Each row is followed by its class. Each block has new classes.
[ 2.21 -1.55  0.21 -0.83  0.14  0.88  0.81 -0.25 -0.59  0.59  2.14 -1.74
 -1.65  0.32  0.56  0.57 -0.27 -0.26 -1.99  0.18  1.63 -0.12  0.95  0.18
 -0.36  0.38  1.55 -0.07 -1.54 -0.03 -0.66  0.04  0.63  0.31  2.22 -0.71
 -0.15  0.41 -0.75 -0.24  0.22 -0.31  0.30  0.27  0.10 -0.85  0.75 -4.42
 -1.83 -2.63  2.96 -3.80 -0.87  0.61  1.76  0.39]	Rabaf
[ 0.22  1.26 -0.72  0.85 -1.01 -0.11 -0.81  0.83  0.90  3.03  3.90 -0.32
 -2.44 -0.12  0.48 -0.27 -3.54 -2.26 -2.13  0.43  1.77  0.83  1.06  0.46
 -1.21 -0.93  0.21  0.83 -4.72 -0.54 -2.17  0.63  2.44  0.57  1.78 -0.53
  2.70 -0.44 -0.10 -0.59 -0.43 -0.18  1.95  1.46 -1.24 -2.46  1.85 -1.49
  0.48  1.27 -1.02 -0.77 -0.88 -0.96  1.90  0.69]	Rabaf
[ 0.94  0.18  0.82  0.34 -0.38 -0.47 -0.66 -1.46  1.02  2.86  2.41 -0.67
 -2.26 -1.32  0.86  1.20 -1.57 -4.04 -1.99  1.35  3.24  0.65  2.91  0.21
 -0.39 -0.59  0.14  1.35 -4.44 -2.45 -0.29 -1.63  0.14  0.54 -0.36  0.57
 -1.24 -0.27 -0.87 -1.04  0.69 -0.28  1.29  1.49  1.51 -1.17  0.18 -1.97
 -2.55 -1.87  1.34  0.16 -0.08  1.67  1.05  1.76]	Rabaf
[ 0.78 -0.33  0.89 -0.65 -1.14  0.56 -0.78 -1.66 -0.07  0.30  2.44 -0.35
 -2.01 -0.05 -0.09 -0.17 -1.04 -2.11 -0.11  1.89  0.63  0.20  1.13  0.20
 -1.11  0.35  0.35 -0.14 -1.43 -1.60 -0.81  0.19 -3.12 -0.47  0.03 -0.34
 -0.37 -0.11 -0.51 -0.54  0.39 -0.15  0.75  0.11  0.61 -1.89  0.90 -2.01
  0.88 -1.37  4.00 -1.07  0.49  1.23 -0.47  0.16]	Rabaf
[ 1.68  0.75  1.21 -1.27 -2.08  0.32 -1.35  0.00  0.59  2.22  2.54 -0.03
 -3.65 -0.17 -0.80 -0.65 -2.10 -0.85  0.50 -0.48  2.77  1.41 -1.68 -0.54
  0.78  0.97  0.23  0.53 -1.12  1.21 -3.31  1.08 -1.13 -1.96  0.13  0.22
 -0.89  0.23 -0.69 -0.55  0.05 -1.99 -0.74  0.60  0.32 -1.44  0.09 -3.01
 -2.67  2.33  3.19 -1.54 -1.52  4.57  0.10  0.53]	Rabaf
[ 2.09 -0.02 -0.16 -0.48 -1.20  2.26  0.88 -1.54  0.13  0.56 -0.45  0.08
 -1.87  1.21  0.50  0.08  4.68  0.27 -1.20 -2.14 -0.56  0.58  0.53 -0.70
  0.72 -0.46  0.53 -0.36  0.10 -0.31 -0.78 -1.16  0.02  0.11 -0.76  0.10
 -1.51 -0.11 -1.08 -0.79  1.45 -0.23  1.32  0.70  1.13  2.10  0.58 -2.58
 -2.28 -4.16  4.54 -2.30 -0.47 -1.21  0.86  0.51]	zur
[ 1.81  0.94  0.51  1.41 -0.09  0.26  0.06 -2.22 -0.34  4.39  5.71 -0.90
 -3.28  0.16  0.93  1.32  0.90 -5.40 -0.67  2.00  1.44  1.45  1.17  1.10
 -1.09 -0.02  0.96  1.17 -4.52 -2.47 -3.21  1.12  1.60  0.56  0.61 -0.93
  0.01  0.30 -1.17  0.67  0.34 -4.15  4.03  1.47  0.20 -1.32  0.49 -4.63
  2.00 -2.52  3.18 -3.54 -0.12  1.86 -2.50 -0.05]	Rabaf
[ 2.73 -1.34  2.61  0.82 -1.04  0.92 -1.30 -0.96  1.12  1.15  1.40 -0.13
 -4.44  0.15  0.31  0.68 -1.87 -3.12 -0.87  0.50  0.69  0.85  1.13 -0.76
  0.65  0.17 -1.51 -0.93 -2.86 -2.92 -0.19  0.03 -0.48 -1.90  0.31 -0.95
 -0.77  1.95 -0.58 -0.85 -0.47  0.54  0.13  0.65  0.30 -2.44  0.01 -2.25
 -1.82  0.48  3.05 -1.63 -0.33  2.00  0.51  0.88]	Rabaf
[ 1.28 -0.16  2.57  0.73 -0.97  1.20 -1.05 -1.48  1.23  1.13  0.30 -0.72
 -4.05 -0.16  1.33  0.29  0.32 -1.58 -1.22  1.49  1.69  1.60  1.01 -0.63
  1.63 -0.06 -1.31  0.95 -2.88 -3.53 -0.05 -0.45  0.13 -1.12  0.14 -0.54
 -2.66  0.35 -1.27 -0.61  0.05 -0.06  0.72  1.72  1.22 -1.20  0.54 -1.03
 -3.27 -2.32  3.50 -1.17  0.16  2.52  0.39  1.23]	Rabaf
[-0.14  0.97 -0.51 -0.42 -0.87 -1.70 -1.87 -1.62  0.26  1.20  6.08  0.32
 -3.40 -0.82  1.67 -0.59 -3.23 -1.85 -1.64 -0.39  1.61  1.79  2.37 -0.46
  0.30  0.68 -0.29  0.95 -1.64 -1.21 -0.45 -0.86  0.93  0.67  0.68 -0.53
 -1.39 -0.09 -1.15 -1.03 -0.39 -0.23 -0.54 -0.89  0.63 -2.20  0.58 -1.60
 -0.96 -1.06  3.00  1.76  0.51  2.19  1.39  0.57]	Rabaf
[ 2.91 -1.50  0.35  0.61 -0.92  2.27  1.62 -0.71  1.06  0.13  0.86 -0.88
 -2.37  0.88  0.28  0.76  2.54 -2.70 -1.16 -0.82 -0.79  0.01  1.15 -0.29
 -0.08 -0.42  1.25  0.12 -1.70 -0.99  0.11 -0.97 -0.43 -0.74  0.26 -0.50
 -0.07  0.82 -0.92 -0.42  1.87 -0.32  2.00  0.90  1.42 -0.04  1.65 -3.71
 -1.06 -3.73  2.44 -2.60 -0.11 -2.74  1.38 -0.07]	zur
[ 1.25 -0.38 -1.08 -0.61  0.67  0.44  0.55  0.98  0.67  0.79  1.76 -0.22
 -0.75  0.44 -0.16  0.49  2.47 -1.75 -1.80 -0.78 -0.41  0.84  0.89  0.11
 -0.75  0.19  0.82 -0.29 -0.46 -0.29 -0.88 -1.07  0.88  0.66  0.31 -0.03
 -0.13 -0.67 -0.11 -0.20  1.34 -0.58  2.61  0.87  0.60  0.93  0.75 -1.30
  1.09 -2.88  0.56 -0.05 -0.03 -0.85  0.39 -0.54]	zur
